Below are the code and all the weights of a small trained network. Each question names an input and a target symbol and asks about switching units off, where a switched-off unit gives its printed mean instead of its output.

import numpy as np


def w(rows, s, z=0):
    codes = np.array(rows[::2]) - 128.0
    scale = np.full(codes.shape[1], s)
    scale[-1] = z or s
    return codes * scale


def norm(h):
    return h / np.sqrt((h * h).mean(-1, keepdims=True) + 1e-5)


def softmax(a):
    e = np.exp(a - a.max(-1, keepdims=True))
    return e / e.sum(-1, keepdims=True)


def log_softmax(a):
    a = a - a.max(-1, keepdims=True)
    return a - np.log(np.exp(a).sum(-1, keepdims=True))


def net(x, mask):
    ids = ['βγζθμπσφψω'.index(c) for c in x.split()]
    T = len(ids)
    res = E[ids] + P[:T]
    u = 0
    for l in range(3):
        r = norm(res)
        for j in range(2):
            rows = slice(4 * j, 4 * j + 4)
            q, k, v = (r @ M[l][rows].T for M in (Q, K, V))
            z = softmax(np.where(np.tri(T) > 0, q @ k.T / 4**0.5, -1e9)) @ v
            o = O[l][rows]
            res = res + np.where(mask[u + j], z, o[:, -1]) @ o[:, :-1]
        u += 2
    return log_softmax(norm(res)[-1] @ U[:, :-1].T + U[:, -1])


Q, K, V, O = {}, {}, {}, {}
E = w([
[101,123,118,130,168],'β',
[111,169,126,121,146],'γ',
[104,141,125,120,159],'ζ',
[110,93,145,112,179],'θ',
[95,105,184,74,193],'μ',
[127,254,148,155,82],'π',
[91,63,140,193,127],'σ',
[124,128,184,156,87],'φ',
[121,84,65,105,64],'ψ',
[232,77,180,187,160],'ω',
],0.026)
P = w([
[1,202,173,172,228],'0',
[22,204,179,158,202],'1',
[31,177,173,157,191],'2',
[32,164,142,150,170],'3',
[38,151,121,146,162],'4',
[44,139,104,143,154],'5',
[58,130,95,142,137],'6',
[58,124,84,141,141],'7',
[57,113,67,135,152],'8',
],0.0084)
Q[0] = w([
[149,125,112,77,144],'0.h1',
[138,127,135,82,113],'0.h1',
[179,167,126,84,134],'0.h1',
[132,144,185,96,162],'0.h1',
[233,134,181,44,28],'0.h2',
[53,115,190,192,134],'0.h2',
[249,173,212,159,147],'0.h2',
[67,152,136,99,164],'0.h2',
],0.017)
K[0] = w([
[85,123,180,163,121],'0.h1',
[100,120,170,135,156],'0.h1',
[119,194,175,181,178],'0.h1',
[144,117,151,156,180],'0.h1',
[38,156,167,184,195],'0.h2',
[193,80,146,141,18],'0.h2',
[178,199,160,252,211],'0.h2',
[120,123,43,135,111],'0.h2',
],0.015)
V[0] = w([
[133,176,164,212,161],'0.h1',
[163,147,24,69,132],'0.h1',
[214,140,66,100,83],'0.h1',
[70,151,137,98,125],'0.h1',
[167,126,52,160,194],'0.h2',
[136,100,216,176,89],'0.h2',
[170,92,144,8,146],'0.h2',
[71,161,164,104,215],'0.h2',
],0.018)
O[0] = w([
[179,129,211,111,57,175],'0.h1',
[80,44,83,101,137,50],'0.h1',
[60,78,174,150,144,5],'0.h1',
[169,118,72,107,114,162],'0.h1',
[59,94,135,185,172,119],'0.h2',
[178,144,155,171,8,201],'0.h2',
[107,65,225,50,137,47],'0.h2',
[128,40,41,70,99,127],'0.h2',
],0.015,0.013)
Q[1] = w([
[153,135,100,111,115],'1.h1',
[121,115,99,102,98],'1.h1',
[98,163,132,53,127],'1.h1',
[103,157,122,179,132],'1.h1',
[119,107,183,155,127],'1.h2',
[141,146,121,253,24],'1.h2',
[198,59,138,139,169],'1.h2',
[117,131,130,150,140],'1.h2',
],0.033)
K[1] = w([
[88,170,162,122,138],'1.h1',
[83,145,132,105,55],'1.h1',
[175,156,149,86,84],'1.h1',
[133,87,139,208,181],'1.h1',
[107,109,166,160,172],'1.h2',
[221,115,137,229,78],'1.h2',
[94,4,176,100,101],'1.h2',
[94,159,106,163,167],'1.h2',
],0.025)
V[1] = w([
[39,108,137,151,181],'1.h1',
[177,85,116,78,108],'1.h1',
[222,113,155,162,215],'1.h1',
[204,53,98,230,190],'1.h1',
[199,93,142,98,232],'1.h2',
[51,111,124,107,94],'1.h2',
[227,51,73,186,129],'1.h2',
[19,4,101,188,82],'1.h2',
],0.017)
O[1] = w([
[157,75,62,111,90,38],'1.h1',
[146,192,127,196,155,122],'1.h1',
[90,112,218,183,78,166],'1.h1',
[74,21,171,212,123,160],'1.h1',
[160,141,237,101,94,97],'1.h2',
[184,134,84,138,158,55],'1.h2',
[116,78,196,212,123,196],'1.h2',
[226,165,102,248,145,9],'1.h2',
],0.017,0.013)
Q[2] = w([
[132,76,142,198,143],'2.h1',
[11,132,148,189,197],'2.h1',
[170,151,216,88,68],'2.h1',
[62,207,68,232,123],'2.h1',
[132,74,54,27,122],'2.h2',
[12,145,56,136,59],'2.h2',
[26,225,167,137,97],'2.h2',
[87,1,176,149,162],'2.h2',
],0.02)
K[2] = w([
[172,100,142,196,174],'2.h1',
[57,182,179,146,194],'2.h1',
[117,62,152,99,43],'2.h1',
[52,250,69,200,162],'2.h1',
[81,127,49,45,156],'2.h2',
[57,95,103,184,34],'2.h2',
[137,69,191,165,6],'2.h2',
[47,60,119,147,214],'2.h2',
],0.023)
V[2] = w([
[63,130,148,145,9],'2.h1',
[57,67,78,104,126],'2.h1',
[124,204,134,90,169],'2.h1',
[181,155,52,140,31],'2.h1',
[202,97,152,67,38],'2.h2',
[202,108,116,173,206],'2.h2',
[192,203,163,133,185],'2.h2',
[110,137,143,105,195],'2.h2',
],0.015)
O[2] = w([
[186,69,36,87,237,255],'2.h1',
[206,171,162,59,88,52],'2.h1',
[13,86,131,133,93,154],'2.h1',
[194,59,213,118,251,142],'2.h1',
[161,125,61,144,33,148],'2.h2',
[78,152,211,21,87,56],'2.h2',
[123,7,132,108,117,155],'2.h2',
[34,133,179,144,143,77],'2.h2',
],0.011,0.0085)
U = w([
[169,177,197,98,186,84],'β',
[81,23,102,125,164,101],'γ',
[153,20,171,74,124,193],'ζ',
[84,48,76,119,43,3],'θ',
[104,120,169,6,97,166],'μ',
[71,203,80,98,125,104],'π',
[131,171,79,216,196,51],'σ',
[212,163,110,115,62,88],'φ',
[68,138,152,114,193,213],'ψ',
[88,134,231,175,90,150],'ω',
],0.017,0.0045)

Each question gives the input, a string of symbols that net reads in full, and the target symbol t.
The units are the heads (4 rows each of Q, K, V and O). Each row of codes is followed by its name. A weight is (code - 128) times the scale printed after its matrix; where a second scale follows, it is the last column's (O and U).
mask holds one flag per head, layer by layer. A switched-off head (its flag False) gives its mean, the last column of its rows in O, instead of its output. The means were averaged over made-up inputs and are rounded, as every weight is.
A unit's drop is (log p(t) with every unit on - log p(t) with that unit switched off) / (log p(t) with every unit on - log p(t) with every unit switched off).
The circuit of an input: a set's keep is (log p(t) with only the set's units on - log p(t) with every unit switched off) / (log p(t) with every unit on - log p(t) with every unit switched off). Starting from all 6 units, units are removed one at a time, each time the one whose removal leaves the highest keep (on an exact tie, the one counted first), for as long as the keep stays at least 0.8.
units of the circuit, in order: the units of the circuit, biggest drop first
which heads matter: for each layer, one digit per head in row order, 1 if its drop is at least 0.15 and else 0, layers parted by /
input φ π μ π, target π: units of the circuit, in order => 1.h2
input μ φ φ ζ σ μ, target σ: units of the circuit, in order => 0.h2, 1.h1
input σ γ γ β ψ γ γ μ, target β: units of the circuit, in order => 0.h2, 0.h1
input θ φ ψ π π ω σ φ π, target φ: which heads matter => 10 / 10 / 11
input σ π π, target σ: which heads matter => 01 / 11 / 11
input μ φ ζ θ μ φ σ, target φ: which heads matter => 11 / 00 / 00
input φ ω β φ μ, target φ: which heads matter => 01 / 00 / 01
input φ μ φ ω μ ψ φ σ ζ, target π: which heads matter => 11 / 01 / 11
input π γ ω σ π ω γ φ θ, target φ: which heads matter => 01 / 00 / 00
input θ γ β θ π β, target π: units of the circuit, in order => 1.h2, 1.h1, 0.h2
input γ ω σ ω γ σ ζ ζ, target σ: which heads matter => 01 / 00 / 10
input ψ ψ σ γ γ μ ψ μ, target β: units of the circuit, in order => 0.h1, 0.h2
input ψ β θ μ ω ω, target ζ: units of the circuit, in order => 1.h1, 0.h1, 2.h1
input θ σ σ σ μ ζ, target σ: units of the circuit, in order => 2.h2
input σ φ ω ω ω ω θ σ θ, target σ: which heads matter => 11 / 01 / 11
input γ ψ φ, target θ: units of the circuit, in order => 0.h1, 0.h2
input γ μ ζ μ π ζ, target π: which heads matter => 00 / 11 / 00
input ψ ω γ ζ ω σ γ, target μ: which heads matter => 01 / 01 / 00
input ω ω φ μ σ φ σ, target φ: which heads matter => 01 / 00 / 00
input θ ω ω β μ ζ μ θ, target μ: units of the circuit, in order => 0.h1, 1.h2
input π β μ ψ γ ψ, target ψ: units of the circuit, in order => 0.h2
input θ ζ θ γ, target θ: which heads matter => 11 / 11 / 11
input π μ β, target π: units of the circuit, in order => 1.h1, 0.h2
input φ ω ψ, target σ: which heads matter => 11 / 01 / 00
input μ γ μ π, target π: units of the circuit, in order => 1.h2, 0.h2
input σ μ θ ζ μ, target μ: units of the circuit, in order => 1.h2, 0.h1
